Below are the code and all the weights of a small trained network. Each question names an input and a target symbol and asks about switching units off, where a switched-off unit gives its printed mean instead of its output.

import numpy as np


def w(rows, s, z=0):
    codes = np.array(rows[::2]) - 128.0
    scale = np.full(codes.shape[1], s)
    scale[-1] = z or s
    return codes * scale


def norm(h):
    return h / np.sqrt((h * h).mean(-1, keepdims=True) + 1e-5)


def f(y):
    return np.maximum(y, 0)


def softmax(a):
    e = np.exp(a - a.max(-1, keepdims=True))
    return e / e.sum(-1, keepdims=True)


def log_softmax(a):
    a = a - a.max(-1, keepdims=True)
    return a - np.log(np.exp(a).sum(-1, keepdims=True))


def net(x, mask):
    ids = ['ΔΞΠαβεηλτφψω'.index(c) for c in x.split()]
    T = len(ids)
    res = E[ids] + P[:T]
    u = 0
    for l in range(2):
        q, k, v = (norm(res) @ M[l].T for M in (Q, K, V))
        z = softmax(np.where(np.tri(T) > 0, q @ k.T / 2**0.5, -1e9)) @ v
        res = res + np.where(mask[u], z, O[l][:, -1]) @ O[l][:, :-1]
        u += 1
        y = f(norm(res) @ A[l][:, :-1].T + A[l][:, -1])
        res = res + np.where(mask[u : u + 4], y, B[l][:, -1]) @ B[l][:, :-1]
        u += 4
    return log_softmax(norm(res)[-1] @ U[:, :-1].T + U[:, -1])


Q, K, V, O, A, B = {}, {}, {}, {}, {}, {}
E = w([
[94,137,218,116],'Δ',
[158,140,158,123],'Ξ',
[92,248,109,94],'Π',
[88,131,203,116],'α',
[120,156,110,47],'β',
[87,176,100,109],'ε',
[61,136,207,111],'η',
[161,140,127,124],'λ',
[108,173,127,113],'τ',
[110,162,121,179],'φ',
[146,35,140,130],'ψ',
[78,91,122,121],'ω',
],0.012)
P = w([
[176,108,147,145],'0',
[63,158,179,124],'1',
[78,76,1,145],'2',
[83,133,194,124],'3',
[48,99,21,144],'4',
[94,110,211,127],'5',
[113,73,5,163],'6',
[114,120,199,122],'7',
[42,93,12,147],'8',
[129,120,206,119],'9',
],0.0083)
Q[0] = w([
[153,137,104,207],'0.h0',
[127,134,2,199],'0.h0',
],0.0092)
K[0] = w([
[80,121,128,217],'0.h0',
[253,131,209,253],'0.h0',
],0.0063)
V[0] = w([
[196,138,131,221],'0.h0',
[183,103,119,2],'0.h0',
],0.009)
O[0] = w([
[20,54,248,199,3],'0.h0',
[254,119,157,10,51],'0.h0',
],0.0067,0.0029)
A[0] = w([
[227,104,179,206,55],'0.n0',
[162,238,179,210,123],'0.n1',
[235,122,91,2,136],'0.n2',
[57,159,244,94,4],'0.n3',
],0.0055,0.0028)
B[0] = w([
[54,131,69,35,138],'0.n0',
[7,167,254,138,196],'0.n1',
[131,214,241,52,253],'0.n2',
[99,175,16,102,176],'0.n3',
],0.0058,0.0032)
Q[1] = w([
[13,146,253,34],'1.h0',
[99,105,208,34],'1.h0',
],0.0061)
K[1] = w([
[46,148,141,254],'1.h0',
[66,122,80,187],'1.h0',
],0.0093)
V[1] = w([
[108,97,114,240],'1.h0',
[89,66,129,2],'1.h0',
],0.009)
O[1] = w([
[95,36,253,166,117],'1.h0',
[150,77,12,121,251],'1.h0',
],0.0075,0.0027)
A[1] = w([
[189,138,129,111,115],'1.n0',
[147,106,89,255,127],'1.n1',
[152,184,174,205,174],'1.n2',
[125,173,151,129,3],'1.n3',
],0.012,0.0052)
B[1] = w([
[131,63,140,117,185],'1.n0',
[42,166,128,60,251],'1.n1',
[114,4,154,130,249],'1.n2',
[83,140,79,98,141],'1.n3',
],0.012,0.0028)
U = w([
[109,164,123,127,50],'Δ',
[113,79,134,90,72],'Ξ',
[154,218,125,159,117],'Π',
[127,172,115,143,52],'α',
[233,183,152,14,254],'β',
[150,212,87,157,40],'ε',
[101,205,106,135,11],'η',
[130,76,131,109,18],'λ',
[80,189,113,108,95],'τ',
[93,47,230,185,236],'φ',
[174,45,86,115,122],'ψ',
[142,107,1,138,125],'ω',
],0.0096,0.0037)

Each question gives the input, a string of symbols that net reads in full, and the target symbol t.
The units are the heads (2 rows each of Q, K, V and O) and the neurons (one row each of A and B). Each row of codes is followed by its name. A weight is (code - 128) times the scale printed after its matrix; where a second scale follows, it is the last column's (O, A, B and U).
mask holds one flag per unit, layer by layer, with each layer's heads first. A switched-off unit (its flag False) gives its mean, the last column of its rows in O or B, instead of its output. The means were averaged over made-up inputs and are rounded, as every weight is.
A unit's drop is (log p(t) with every unit on - log p(t) with that unit switched off) / (log p(t) with every unit on - log p(t) with every unit switched off).
The circuit of an input: a set's keep is (log p(t) with only the set's units on - log p(t) with every unit switched off) / (log p(t) with every unit on - log p(t) with every unit switched off). Starting from all 10 units, units are removed one at a time, each time the one whose removal leaves the highest keep (on an exact tie, the one counted first), for as long as the keep stays at least 0.8.
units of the circuit, in order: the units of the circuit, biggest drop first
most important unit: the unit with the biggest drop
k most important neurons: the k neurons with the biggest drops, biggest first
k most important neurons of layer l: the k neurons of layer l with the biggest drops, biggest first
drop of u: that unit's drop, to one decimal
input ω Π ω ω ω ω Δ, target ω: 2 most important neurons => 0.n1, 0.n2
input ω α ω φ ω τ φ τ, target φ: most important unit => 1.h0
input τ Ξ ω τ ω Ξ Ξ φ ε ε, target φ: 4 most important neurons => 1.n2, 0.n2, 1.n1, 0.n3
input η Δ ψ β β ω λ Π, target β: 2 most important neurons of layer 1 => 1.n1, 1.n0
input φ β Δ λ τ η φ ε, target φ: units of the circuit, in order => 1.h0, 1.n2
input β Ξ ω ω τ ψ, target β: units of the circuit, in order => 0.h0, 0.n2
input Ξ φ τ Π, target φ: units of the circuit, in order => 1.h0, 1.n2, 0.h0
input ω Ξ Π Δ Π Π α, target ω: units of the circuit, in order => 0.h0, 1.h0, 0.n2
input ω ω τ ψ, target ψ: units of the circuit, in order => 1.n1, 1.h0
input ω ω ψ ψ, target ψ: 2 most important neurons => 1.n1, 0.n1
input τ ω ω τ λ ω Π φ, target φ: 2 most important neurons => 1.n2, 0.n1
input φ η β ψ Δ, target φ: 2 most important neurons => 0.n3, 1.n1
input ω ω Δ, target ω: drop of 0.n1 => 0.1
input β ω β, target β: drop of 0.n2 => 0.2
input τ ε β τ Δ Ξ, target β: drop of 1.n3 => 0.0
input β ω Π ω τ Π ε ε ω Δ, target β: units of the circuit, in order => 0.h0
